[[-35  27]
 [ 40  17]
 [-13 -36]]
:
[27 40]

[[ 12 -15]
 [ 37 -12]
 [-21  -9]
 [-11   6]]
:
[-15  37]

[[  7   3  20   5  -2]
 [-25  33   9  10 -11]
 [ -5   6 -23 -28  20]
 [ 22 -32  12 -13  12]
 [ 19 -41 -12 -20  13]]
:
[ -2  10 -23 -32  19]

[[ -7 -11]
 [-28 -29]]
:
[-11 -28]

[[  4  -1 -31]
 [  0  14  31]
 [ -1  -8 -30]
 [ -4   8  32]
 [ -2  11  32]]
:
[-31  14  -1]

[[19  0  1  9]
 [ 1  4  6  2]
 [ 2  1  5  4]
 [29  1  1  7]]
:
[ 9  6  1 29]

[[ 36  23 -11  30]
 [-33 -36  35 -22]
 [ 34  25 -17  20]
 [ 35  26 -16  23]
 [-30 -38  31 -18]]
:
[30 35 25 35]

[[  2   8 -20  39  28]
 [-34 -39  38 -40 -26]
 [ 29  23 -34 -31  10]
 [ -8 -35  26 -37 -25]
 [-35 -36  38   0 -17]]
:
[ 28 -40 -34 -35 -35]
---
[[ 17  -5]
 [ -1 -37]
 [-14   2]
 [  0 -36]
 [-18   0]
 [ -2 -38]
 [ -2   2]]
:
[[ -2  -2 -18   0 -14  -1  17]
 [  2 -38   0 -36   2 -37  -5]]

[[ 1  0  2 12  0  7 27 11  1  1  6  2  2]
 [ 2  2 11  4  0  0  0  0  0  0  6  0  0]
 [ 2  0  7 17  0  2  0  2  2  0  0  0  1]
 [ 5  6  7 15  0  0  0  0  3  1  6  3  1]
 [ 8  0  4  4  3  0 11  0  1  0  5  2  1]
 [ 1  0  5  4  3  0 33 12  2  0 11  2  0]
 [ 2  3  2  6  0  0 22 10  3  1  0  0  0]]
:
[[ 2  1  8  5  2  2  1]
 [ 3  0  0  6  0  2  0]
 [ 2  5  4  7  7 11  2]
 [ 6  4  4 15 17  4 12]
 [ 0  3  3  0  0  0  0]
 [ 0  0  0  0  2  0  7]
 [22 33 11  0  0  0 27]
 [10 12  0  0  2  0 11]
 [ 3  2  1  3  2  0  1]
 [ 1  0  0  1  0  0  1]
 [ 0 11  5  6  0  6  6]
 [ 0  2  2  3  0  0  2]
 [ 0  0  1  1  1  0  2]]

[[  0 -10  17  21  22   3 -13 -10  22   6   6 -12  -7]
 [ -2   8 -14  38 -27   3 -14 -21  22   8  -2  -2  14]]
:
[[ -2   0]
 [  8 -10]
 [-14  17]
 [ 38  21]
 [-27  22]
 [  3   3]
 [-14 -13]
 [-21 -10]
 [ 22  22]
 [  8   6]
 [ -2   6]
 [ -2 -12]
 [ 14  -7]]

[[ 29 -30  -9 -10   1 -21 -12]
 [ 17   0  19  11 -21   9 -27]
 [ -4 -17  31  13  -3  17   5]
 [ 18   8 -10  -3 -13  -9 -24]
 [ 21   0  13   8 -21   4 -30]]
:
[[ 21  18  -4  17  29]
 [  0   8 -17   0 -30]
 [ 13 -10  31  19  -9]
 [  8  -3  13  11 -10]
 [-21 -13  -3 -21   1]
 [  4  -9  17   9 -21]
 [-30 -24   5 -27 -12]]

[[ 11 -11 -32   1  16  19]
 [ -6  11  11 -18  13 -13]
 [-23  22   2 -13  -2 -11]
 [-24   7  23  -7  25   1]
 [ -2  10  -2  24  -4   3]
 [ -3   7   8 -21  11 -13]
 [  5  -7   1 -23   9 -11]
 [-14  24  11  11   2  -3]
 [ -1   9 -27 -13  -7 -13]
 [  3  -5   3 -27  13 -11]
 [  7 -10 -32   2  20  17]]
:
[[  7   3  -1 -14   5  -3  -2 -24 -23  -6  11]
 [-10  -5   9  24  -7   7  10   7  22  11 -11]
 [-32   3 -27  11   1   8  -2  23   2  11 -32]
 [  2 -27 -13  11 -23 -21  24  -7 -13 -18   1]
 [ 20  13  -7   2   9  11  -4  25  -2  13  16]
 [ 17 -11 -13  -3 -11 -13   3   1 -11 -13  19]]

[[-16 -12  -5 -15  -3  -5  20  16 -12   6]
 [ 12 -13   8   1  -4  12  23 -13   6 -12]
 [ 22  10  -1  21   1   3 -15  33   9  -2]
 [  9  13   1  12   2   2 -15   7 -13  -9]
 [-17 -16  -4 -11  10  -6  25  35 -10  16]
 [  3   6   2  -1   0   1   8  -6  -8 -14]]
:
[[  3 -17   9  22  12 -16]
 [  6 -16  13  10 -13 -12]
 [  2  -4   1  -1   8  -5]
 [ -1 -11  12  21   1 -15]
 [  0  10   2   1  -4  -3]
 [  1  -6   2   3  12  -5]
 [  8  25 -15 -15  23  20]
 [ -6  35   7  33 -13  16]
 [ -8 -10 -13   9   6 -12]
 [-14  16  -9  -2 -12   6]]
---
[[ -3  -2  -8  -2  -4  10  -5  -3  -3 -11  -2  -1 -42   7]
 [ -2  -1  -3  -2  -2  -2  -3  -1  -2  -6   0   1 -17  -3]
 [  1   2   5   2   0  15   3   0   0  -9   2   0 -31   7]
 [  6   2  14   3   8   8  13   3   5  14  -4  -9  38  12]
 [ -3  -1  -8  -2  -3   0  -6  -1  -2  -5   0   2 -17  -1]]
:
[[  7 -42  -1  -2 -11  -3  -3  -5  10  -4  -2  -8  -2  -3]
 [ -3 -17   1   0  -6  -2  -1  -3  -2  -2  -2  -3  -1  -2]
 [  7 -31   0   2  -9   0   0   3  15   0   2   5   2   1]
 [ 12  38  -9  -4  14   5   3  13   8   8   3  14   2   6]
 [ -1 -17   2   0  -5  -2  -1  -6   0  -3  -2  -8  -1  -3]]

[[  5  -3  -4   4  -9   1]
 [  5  -2  -7   4  14  -1]
 [  5  13 -12   4  -8   5]
 [  5  -5  -1   4 -13   1]
 [  5  -4  16   4 -14   0]
 [  5  -5  -1   4 -14   1]
 [  5  17 -12   4  -8   4]
 [  5  10 -12   4  -6   2]
 [  6  -2  -7   4  11 -40]
 [  5   0 -11 -21  25   0]]
:
[[  1  -9   4  -4  -3   5]
 [ -1  14   4  -7  -2   5]
 [  5  -8   4 -12  13   5]
 [  1 -13   4  -1  -5   5]
 [  0 -14   4  16  -4   5]
 [  1 -14   4  -1  -5   5]
 [  4  -8   4 -12  17   5]
 [  2  -6   4 -12  10   5]
 [-40  11   4  -7  -2   6]
 [  0  25 -21 -11   0   5]]

[[ -6 -18 -10 -16  -1 -16   2  22  23 -10]
 [-13  -7 -11 -12  -1  -1  -3  15  17  -2]
 [  6  10  10   4  -5  23 -13  -6 -15  14]
 [-18  17  -6   2   0  29 -12  -6  -3  15]
 [-26  19 -13   2   3  27  -9  -8   1  13]
 [ 19   7  16  15   0  -2   5 -18 -22   0]
 [-37  15 -24  -2   6  17  -3  -2  15   6]
 [  3   2   8  -7  -9  27 -21   9  -5  16]]
:
[[-10  23  22   2 -16  -1 -16 -10 -18  -6]
 [ -2  17  15  -3  -1  -1 -12 -11  -7 -13]
 [ 14 -15  -6 -13  23  -5   4  10  10   6]
 [ 15  -3  -6 -12  29   0   2  -6  17 -18]
 [ 13   1  -8  -9  27   3   2 -13  19 -26]
 [  0 -22 -18   5  -2   0  15  16   7  19]
 [  6  15  -2  -3  17   6  -2 -24  15 -37]
 [ 16  -5   9 -21  27  -9  -7   8   2   3]]

[[ -4  -3  -8   6  -1 -21  -4  -7   5  -8  -9   8 -22 -23]
 [-12  -6 -10  -5  -7 -17  -4 -13  -3  -6 -13  -3  -8 -31]
 [-11  -4 -10  -3  -3  -5 -10 -13  -6 -13 -14  -4 -20 -14]
 [ -4  -4  -7   2  -3 -23  -5  -6   4  -3  -7   6 -16 -28]
 [  2   6   4  -8   2  20  -4   6  -2   7   5  -9  10  26]
 [ -3   3   1   1   1  19   9  -3   1  -3  -1  -4  11  14]]
:
[[-23 -22   8  -9  -8   5  -7  -4 -21  -1   6  -8  -3  -4]
 [-31  -8  -3 -13  -6  -3 -13  -4 -17  -7  -5 -10  -6 -12]
 [-14 -20  -4 -14 -13  -6 -13 -10  -5  -3  -3 -10  -4 -11]
 [-28 -16   6  -7  -3   4  -6  -5 -23  -3   2  -7  -4  -4]
 [ 26  10  -9   5   7  -2   6  -4  20   2  -8   4   6   2]
 [ 14  11  -4  -1  -3   1  -3   9  19   1   1   1   3  -3]]

[[ -2   8]
 [ -2 -24]
 [  0  12]
 [  8   2]
 [  2 -40]
 [ -2 -11]
 [ -3   2]
 [  0   3]
 [ -2 -23]
 [ -1   4]]
:
[[  8  -2]
 [-24  -2]
 [ 12   0]
 [  2   8]
 [-40   2]
 [-11  -2]
 [  2  -3]
 [  3   0]
 [-23  -2]
 [  4  -1]]

[[ 10   7   9  -3  -5   3  -8   6  -3  -6   8]
 [ -5  -3 -19  10  -8  34 -19 -23  19  10 -18]]
:
[[  8  -6  -3   6  -8   3  -5  -3   9   7  10]
 [-18  10  19 -23 -19  34  -8  10 -19  -3  -5]]
